Below are the code and all the weights of a small trained network. Each question names an input and a target symbol and asks about switching units off, where a switched-off unit gives its printed mean instead of its output.

import numpy as np


def w(rows, s, z=0):
    codes = np.array(rows[::2]) - 128.0
    scale = np.full(codes.shape[1], s)
    scale[-1] = z or s
    return codes * scale


def norm(h):
    return h / np.sqrt((h * h).mean(-1, keepdims=True) + 1e-5)


def f(y):
    return y / 2 * (1 + np.tanh(0.7978845608 * (y + 0.044715 * y**3)))


def softmax(a):
    e = np.exp(a - a.max(-1, keepdims=True))
    return e / e.sum(-1, keepdims=True)


def log_softmax(a):
    a = a - a.max(-1, keepdims=True)
    return a - np.log(np.exp(a).sum(-1, keepdims=True))


def net(x, mask):
    ids = ['βδεζθστω'.index(c) for c in x.split()]
    T = len(ids)
    res = E[ids] + P[:T]
    u = 0
    for l in range(2):
        q, k, v = (norm(res) @ M[l].T for M in (Q, K, V))
        z = softmax(np.where(np.tri(T) > 0, q @ k.T / 2**0.5, -1e9)) @ v
        res = res + np.where(mask[u], z, O[l][:, -1]) @ O[l][:, :-1]
        u += 1
        y = f(norm(res) @ A[l][:, :-1].T + A[l][:, -1])
        res = res + np.where(mask[u : u + 8], y, B[l][:, -1]) @ B[l][:, :-1]
        u += 8
    return log_softmax(norm(res)[-1] @ U[:, :-1].T + U[:, -1])


Q, K, V, O, A, B = {}, {}, {}, {}, {}, {}
E = w([
[172,184,120],'β',
[230,252,137],'δ',
[83,145,210],'ε',
[135,82,58],'ζ',
[37,119,84],'θ',
[53,105,44],'σ',
[88,106,68],'τ',
[175,187,107],'ω',
],0.015)
P = w([
[2,89,214],'0',
[166,63,75],'1',
[250,193,243],'2',
[178,77,95],'3',
[112,230,77],'4',
[182,74,120],'5',
[111,234,96],'6',
[181,74,128],'7',
[104,232,101],'8',
[185,76,144],'9',
[111,225,96],'10',
[184,76,144],'11',
[112,238,89],'12',
[157,72,151],'13',
],0.0087)
Q[0] = w([
[41,99,5],'0.h0',
[164,150,61],'0.h0',
],0.017)
K[0] = w([
[4,17,81],'0.h0',
[214,59,102],'0.h0',
],0.019)
V[0] = w([
[126,214,1],'0.h0',
[161,157,236],'0.h0',
],0.0055)
O[0] = w([
[197,151,201,249],'0.h0',
[67,3,102,183],'0.h0',
],0.0048,0.0019)
A[0] = w([
[92,194,156,120],'0.n0',
[126,159,162,123],'0.n1',
[172,23,229,166],'0.n2',
[150,5,83,105],'0.n3',
[194,69,109,139],'0.n4',
[151,114,197,4],'0.n5',
[194,129,107,35],'0.n6',
[134,134,131,102],'0.n7',
],0.016,0.0043)
B[0] = w([
[158,161,104,214],'0.n0',
[117,115,99,172],'0.n1',
[143,254,155,255],'0.n2',
[95,126,8,167],'0.n3',
[163,109,169,171],'0.n4',
[178,126,158,155],'0.n5',
[111,104,207,170],'0.n6',
[125,121,127,124],'0.n7',
],0.026,0.0061)
Q[1] = w([
[115,117,85],'1.h0',
[149,3,134],'1.h0',
],0.025)
K[1] = w([
[114,134,64],'1.h0',
[252,79,91],'1.h0',
],0.02)
V[1] = w([
[254,82,6],'1.h0',
[67,74,2],'1.h0',
],0.01)
O[1] = w([
[252,124,110,3],'1.h0',
[117,41,186,91],'1.h0',
],0.017,0.0056)
A[1] = w([
[214,119,96,78],'1.n0',
[193,192,37,205],'1.n1',
[217,33,42,149],'1.n2',
[81,34,226,252],'1.n3',
[145,95,171,137],'1.n4',
[108,131,137,47],'1.n5',
[247,122,76,146],'1.n6',
[122,136,136,74],'1.n7',
],0.012,0.0032)
B[1] = w([
[140,185,41,134],'1.n0',
[199,34,155,254],'1.n1',
[6,82,32,195],'1.n2',
[143,16,251,198],'1.n3',
[106,115,202,128],'1.n4',
[111,156,112,118],'1.n5',
[134,222,18,163],'1.n6',
[164,145,118,123],'1.n7',
],0.015,0.0059)
U = w([
[109,124,219,252],'β',
[248,175,118,35],'δ',
[2,252,126,189],'ε',
[177,166,88,16],'ζ',
[55,119,164,42],'θ',
[156,161,90,180],'σ',
[150,125,114,82],'τ',
[126,137,206,53],'ω',
],0.0098,0.0024)

Each question gives the input, a string of symbols that net reads in full, and the target symbol t.
The units are the heads (2 rows each of Q, K, V and O) and the neurons (one row each of A and B). Each row of codes is followed by its name. A weight is (code - 128) times the scale printed after its matrix; where a second scale follows, it is the last column's (O, A, B and U).
mask holds one flag per unit, layer by layer, with each layer's heads first. A switched-off unit (its flag False) gives its mean, the last column of its rows in O or B, instead of its output. The means were averaged over made-up inputs and are rounded, as every weight is.
A unit's drop is (log p(t) with every unit on - log p(t) with that unit switched off) / (log p(t) with every unit on - log p(t) with every unit switched off).
The circuit of an input: a set's keep is (log p(t) with only the set's units on - log p(t) with every unit switched off) / (log p(t) with every unit on - log p(t) with every unit switched off). Starting from the 12 units with the biggest drops (on a tie, the unit counted first), units are removed one at a time, each time the one whose removal leaves the highest keep (on an exact tie, the one counted first), for as long as the keep stays at least 0.8.
circuit, biggest first: the units of the circuit, biggest drop first
unit that matters most: the unit with the biggest drop
k most important neurons: the k neurons with the biggest drops, biggest first
top k neurons in layer l: the k neurons of layer l with the biggest drops, biggest first
drop of u: that unit's drop, to one decimal
input β θ ζ ε β ε β σ ε β ζ, target δ: top 4 neurons in layer 0 : (0.n0, 0.n6, 0.n3, 0.n4)
input σ σ ε ζ θ, target β: circuit, biggest first : (1.h0, 0.n2)
input σ ε δ, target β: unit that matters most : 0.h0
input β ω ε θ β ε θ, target δ: circuit, biggest first : (0.n0, 0.h0, 1.n1, 1.n2)
input σ ε τ ε β ε ε σ σ, target β: circuit, biggest first : (1.h0, 0.n2, 0.n3)
input ω ε ε ε ε δ β β τ, target δ: 3 most important neurons : (0.n0, 0.n6, 1.n1)
input σ σ ε β β θ σ δ ε σ θ, target β: 2 most important neurons : (0.n2, 0.n0)
input β σ ζ β ζ β β ε ζ ε ε ε ω, target δ: 2 most important neurons : (0.n0, 0.n6)
input β ε δ ε β σ ε τ ε β θ, target δ: 4 most important neurons : (0.n0, 0.n6, 1.n1, 1.n2)
input σ β ε ε ε ε δ ε β τ ζ, target β: 2 most important neurons : (0.n2, 0.n4)
input β β ε δ σ θ ε ε ε σ ε ε σ, target δ: 4 most important neurons : (0.n0, 0.n6, 0.n3, 1.n1)
input σ β ε ε ε ω, target β: top 4 neurons in layer 0 : (0.n6, 0.n0, 0.n4, 0.n2)
input ε ε ω β, target β: top 4 neurons in layer 0 : (0.n6, 0.n4, 0.n0, 0.n2)
input σ ε ω, target β: top 3 neurons in layer 0 : (0.n3, 0.n1, 0.n2)
input ε ω β, target ε: most important neuron : (1.n3)
input σ ε ε β ω ε ε β ε, target β: top 3 neurons in layer 0 : (0.n2, 0.n3, 0.n0)
input β ε δ ε ζ σ θ θ ε ζ ε θ ζ, target δ: top 3 neurons in layer 1 : (1.n2, 1.n3, 1.n1)
input β τ ζ σ σ ω ε, target δ: 3 most important neurons : (0.n0, 0.n6, 0.n3)
input β ζ β σ β ε β ε σ, target δ: top 3 neurons in layer 0 : (0.n0, 0.n6, 0.n5)
input β ζ ε ε β, target δ: 2 most important neurons : (0.n0, 1.n1)
input σ β ζ ε β ε ε τ ε τ ω ε τ, target β: top 3 neurons in layer 0 : (0.n2, 0.n0, 0.n3)
input σ ε ε ε τ, target β: drop of 0.n3 : 0.4
input β ε β ε σ ε ε ζ τ θ ε σ τ, target δ: drop of 1.n2 : 0.2
input β σ ω ε ε ε ε, target δ: drop of 1.n2 : 0.3
